(in the rows, 128 means zero)
Both labels of each row
[181 134 144 110 144 139  96 135 125 122 127 129 137 152 114 216 146 106
 121 120 131 158 150 169] => dosam + <61>
[134 130 132 128 128 145 138 147 135 108 152 111 123 138 134 133 104 139
 133 127  99 139  76 116] => lal + <69>
[167 138 146  92 156 141  99 145 115 127 119 133 124 145 111 155 137  95
 137 122 140 145 143 135] => zar + <67>
[180 119 129 110 118 164 108 144 128 119 141 114 133 170 153 195 144 143
 144 116 108 166 108 144] => dosam + <69>
[173 104 172 130 171 123 116 138 137 121 135 109 114 135  96 176 109  96
 124 137 117 162  82 144] => lal + <61>
[100 140 148 158 182 106 133 121 108 137 102 143 116 105  94  48 113  61
 150 134 166 100 144  99] => lal + <67>
[191 147 183 127 177 140 112 140 142 108 149 100 124 135  99 200 100  88
 118 118 118 174  64 152] => lal + <61>
[179 135 154 115 138 131 101 135 131 118 139 109 120 150 113 191 122 130
 130 130 115 165 103 151] => gora + <61>
[158 138 145 116 148 124  91 140 124 135 118 135 137 132 121 173 156  96
 129 121 151 149 148 165] => dosam + <61>
[159 137 152 137 165 135 131 131 135 115 150 103 131 147 107 155 120  99
 128 120 143 158  78 144] => lal + <69>
[178 118 124 114 109 166 115 143 135 102 146 112 138 167 158 198 159 163
 134 110 103 152 109 139] => dosam + <69>
[160 127 138 114 133 137  97 141 121 132 121 125 132 138 133 179 152 129
 124 121 124 143 143 154] => dosam + <61>
[132 135 149 144 168 101 128 122 125 128 120 109 121 129 114  98 145  83
 126 132 132 142  74 145] => lal + <69>
[162 126 138 112 141 153 106 142 125 119 124 115 131 155 132 173 144 111
 131 116 145 149 152 136] => dosam + <67>
[165 127 137 112 127 146 102 137 122 114 132 127 131 156 129 181 141 131
 129 127 129 151 152 156] => zar + <67>
[172 135 157 119 140 117  89 123 163  73 136 112 133 150 105 184 139 117
 111 129 128 161 121 159] => gora + <64>
[189 126 178 112 134 136 110 155 130 125 142 105 123 125 114 174 106 120
 125 117 113 164 101 133] => lal + <67>
[157 156 164 141 180 119 115 123 125 112 142 114 126 139  67 155 119  62
 127 126 152 160 123 147] => lal + <64>
[127 145 154 147 192  98 124 122 117 138 123 119 129 125  86 103 141  50
 131 122 167 132 123 144] => lal + <61>
[182 143 161 119 156 144 121 140 130 101 144 108 123 146 101 181  98 102
 130 112 124 173  80 128] => lal + <61>
[180 137 159 125 157 127 117 133 134 102 144 112 124 143 110 179 115  97
 125 122 122 162  75 154] => lal + <61>
[186 118 138 103 119 160  89 141 117 113 135 128 130 170 113 214 128 132
 139 122 128 160 160 145] => zar + <61>
[156 131 133 123 121 152 136 130 137 120 143 105 134 142 137 166 122 125
 120 104 111 152  98 140] => lal + <69>
[165 144 169 136 184 125 112 143 122 120 135 110 120 133  82 150  99  66
 140 125 138 154 107 140] => lal + <67>
[164 123 126 115 124 143 107 138 120 121 131 121 132 162 141 192 148 125
 131 122 126 152 128 149] => dosam + <69>
[177 149 166 127 182 119 111 126 117 128 123 124 124 137  90 180 126  63
 135 126 148 149 111 150] => lal + <61>
[174 122 144 116 135 139  95 139 119 128 123 120 133 147 127 196 157 110
 125 122 139 159 136 139] => dosam + <61>
[181 132 175 116 150 141 106 152 136 102 156  95 116 146 104 174  87 137
 121 129  99 166  81 124] => lal + <61>
[175 132 152 137 157 123 128 128 138  97 141  98 115 159 106 149 116 102
 133 119 121 159  51 144] => lal + <69>
[170 136 183 115 171 127 106 142 133 126 152  93 118 141  97 163 117 113
 114 118 113 172  66 145] => lal + <67>
[154 123 123 126 127 139 115 132 123 119 127 126 126 165 132 150 124 121
 139 122 120 143 127 136] => zar + <69>
[204 131 161 106 154 162  89 162 121 126 127 126 131 159 133 228 136 111
 138 106 127 166 134 156] => dosam + <67>
[158 135 134 113 133 140 104 129 128 122 128 128 139 146 120 186 146 114
 119 120 146 143 157 155] => zar + <61>
[122 124 107 140 145 105 121 126  88 147  86 155 125 142 144  98 188  84
 145 136 160 127 155 147] => dosam + <69>
[165 122 149 112 146 160  95 150 123 114 125 118 133 155 127 192 143 125
 130 117 127 161 126 143] => dosam + <67>
[171 137 151 110 138 140  93 145 124 130 128 126 126 155 116 190 131 119
 128 129 127 152 154 143] => dosam + <67>
[170 130 148 125 143 142 125 132 144  99 140 107 130 154 125 160 124 124
 130 119 116 157  83 139] => lal + <69>
[175 135 142 117 146 125 108 128 129 129 119 123 132 143 132 193 152  95
 126 125 127 146 128 166] => dosam + <61>
[183 131 149 112 141 150  87 148 124 122 123 124 133 149 127 197 141 111
 132 110 131 164 143 154] => zar + <67>
[167 134 166 137 161 131 133 140 131 115 145  91 127 135 122 136 123 117
 127 119 119 149  60 131] => lal + <69>
[139 129 137 135 149 120 126 124 129 113 133 112 120 151 129 129 139 110
 133 127 123 148   4 141] => lal + <69>
[187 121 143 109 127 155  97 144 133 141 143 106 147 159 130 216 141 145
 115 114 125 170 122 160] => dosam + <67>
[171 128 143 115 151 136 103 139 128 117 128 129 145 140 129 188 151 113
 124 116 146 146 147 158] => dosam + <61>
[179 108 130 108 113 171 107 147 123 109 148 110 132 173 140 195 123 150
 130 109 107 164 114 137] => zar + <69>
[178 132 156 135 157 140 127 141 137 108 139 111 125 138 120 172 126 106
 131 120 120 163  82 141] => lal + <69>
[154 140 132 111 136 114 110 119 127 121 126 128 138 149 118 169 149 107
 115 131 151 145 138 154] => zar + <64>
[134 143 158 131 154  61 121 130 136 129 133 117 133 118 110 135 131 110
 113 132 143 140 113 142] => lal + <64>
[148 145 170 136 170 127 121 134 123 127 144 107 124 135  87 147 110  95
 129 124 126 147 108 132] => lal + <67>
[128 130 149 145 166 115 134 134 128 138 132 114 119 133 126  92 134 103
 129 124 124 133  97 125] => lal + <67>
[203 125 147 107 120 166 110 142 138 106 156 102 138 178 139 234 117 151
 123 109 101 181  94 168] => dosam + <69>
[159 121 159 128 155 113  81 150 117 132 113 108 114 153 122 122 148 117
 127 140 131 146 110 141] => gora + <67>
[160 136 152 133 167 112 129 128 139 114 132 107 128 143 125 151 122 106
 124 123 123 150  67 140] => lal + <69>

Two labels a row
[149 121 129 113 110 118 118 119 132 126 115 133 141 130 127 149 115 130
 131 138 109 114 120 118] => <25> + H
[153 123 147 126 122 152 118 125 166 126 128 128 131 143 121 116 114 135
 128 122 122 107 124 114] => <29> + H
[134 119 140 124 130 100 137 127 136 122 128 127 125 173 123 132 139 128
 112 125  71 127 114 121] => <29> + R
[129 113 161 121 126 130 115 151 140 100 116 151 113 103 114  76 120 134
 123 134 122 128  64  90] => <30> + C
[127 123 167 127 112 137 110 143 141 100 103 151 111 127 133  72 121 136
 129 130 100 121  80 121] => <30> + H
[154 120 141 125 123 120 122 131 172 125 129 132 134 137 116 123 121 138
 135 123 115 112 136 120] => <29> + C
[168 124 127 124 111 102 140 119 159 137 125 127 135 161 117 128 109 132
 142 115  77 123 173 123] => <29> + A
[135 122 140 128 108  98 128 128 130  97 100 147 115 127 118 150 107 150
 162 131  52 133 151 128] => <25> + R
[154 119 134 125 119 100 117 136 141 134 116 124 122 144 126 139 115 142
 131 119 103 102 123 123] => <25> + H
[163 115 148 130 118 122 118 120 149 139 125 150 148 155 133 157 119 131
 142 126  89  99 111 140] => <29> + H
[146 109 174 113 133 124 131 131 122 122 126 167 113 184 128 116 103 137
 113 129  27 127  59 122] => <30> + R
[129 117 157 134 116 129 107 134 155 121 116 134 126 142 126 135 116 133
 109 134 139 106 113 123] => <29> + H
[144 123 155 120 134 124 139 138 117  91 122 149  99 146 124 107 110 142
 125 140  32 142  66 128] => <30> + R
[147 118 148 122 119 111 117 122 145 131 120 144 143 152 130 138 115 130
 129 134 103 109 132 117] => <29> + H
[120 101 146 136 113 103 114 136 168 133 127 138 127 157 124 118 122 126
 152 116 168 118 101 120] => <29> + A
[134 102 134 121 115 104 125 125 140 145 117 151 133 108 136 108 121 132
 163 119 101 121  63 102] => <25> + A
[128 128 130 116 118 117 141 139 112  97 113 146 106 102 120 128 124 149
 143 141  70 136 102 117] => <30> + R
[131 125 139 120 114 107 107 117 123 149 128 136 144 152 122 161 122 128
 130 124 116 114 145 130] => <29> + H
[130  97 150 124 116  93 126 130 152 134 118 158 126 128 136  99 124 127
 158 108  87 127  63 121] => <29> + A
[145 112 119 123 106  99 131 132 156 120 116 126 127 111 111 126 114 147
 138 125 128 135 122 118] => <25> + C
[133 130 150 121 121 136 112 138 129 126 120 128 131 167 125 140 125 129
  99 131 155 108 146 119] => <29> + H
[140 133 126 116 136 121 141 129  91 125 135 142 131 162 129 174 132 137
 130 137  65 132 120 125] => <29> + R
[136 117 150 109 140 116 127 134 150 123 128 140 128 131 122 115 117 133
 138 130 101 115 114 117] => <29> + C
[147 124 127 129 103 122 111 128 127 141 114 149 143 134 130 137 122 135
 133 106 121 114 151 116] => <29> + H
[130 123 147 110 121 129 131 142 119 107 113 143 116 113 126 121 135 137
 120 140 119 120  75 107] => <30> + C
[140 126 143 130  88 137 111 141 123 102  97 146 114 135 132 132 127 145
 112 132 111 101  98 125] => <30> + H
[162 135 144 114 112 123 113 129 139 138 127 128 134 155 115 155 115 136
 118 131 102 101 125 114] => <29> + H
[136 126 126 127 129 118 126 106 133 129 121 127 116 136 122 151 129 140
 122 132 135 110 162 117] => <29> + H
[171 119 130 120 109  99 123 117 128 146 116 131 138 161 134 176 104 140
 120 117  59 110 129 124] => <29> + H
[122 114 134 131  97  86 111 125 156 155 103 115 131 174 136 184 124 121
 139 111 119 112 122 132] => <29> + A
[159 118 128 122 125 107 136 124 169 124 130 143 132 130 127 115 117 144
 134 131 121 125 140 120] => <29> + C
[160 106 131 124 116  96 126 128 141 136 117 137 135 135 121 145 126 143
 147 123  84 107 112 119] => <25> + A
[139 141 112 122 101 118 124 127  88 121 105 122 139 102 118 164 120 151
 118 124 114 119 188 117] => <25> + H
[169 125 146 123 107 115 132 128 140 105 119 148 124 124 121 144 102 157
 144 136  24 132  91 108] => <25> + R
[139 117 135 127 123  98 144 125 156 117 144 137 125 157 119 136 119 136
 140 132  87 140 148 119] => <29> + R
[157 109 157 124 122 100 137 117 164 124 144 155 130 180 121 155 111 132
 117 131  60 117  87 124] => <29> + R
[168  96 152 120 122  95 117 141 169 142 124 150 133 147 128  96 115 150
 135 116 105 107  98 102] => <29> + A
[143 123 135 122 116 114 117 123 140 153 137 135 149 161 125 157 109 131
 124 124 123 107 165 127] => <29> + H
[143 109 134 127 138 105 119 120 175 152 128 155 136 165 126  86 117 124
 149 104 109 137 145 126] => <29> + A
[150 121 113 127 116 114 126 139 168 116 130 123 117 144 123 125 122 129
 116 131 139 108 109 120] => <29> + C
[158 118 142 119 124 115 127 119 150 152 131 136 151 176 126 160 105 123
 113 127 135  91 126 117] => <29> + H
[163 105 130 110 138 100 129 131 109 160 121 137 137 166 125 118 121 128
 124 115  96 124 117 113] => <29> + A
[139 120 144 127 138 124 132 131 118 119 134 142 138 184 122 119 124 135
 134 129  87 134 150 127] => <29> + R
[154 138 141 126 119 150 108 121 133 126 116 136 146 151 127 134 116 137
 124 127  99 122 149 117] => <29> + H
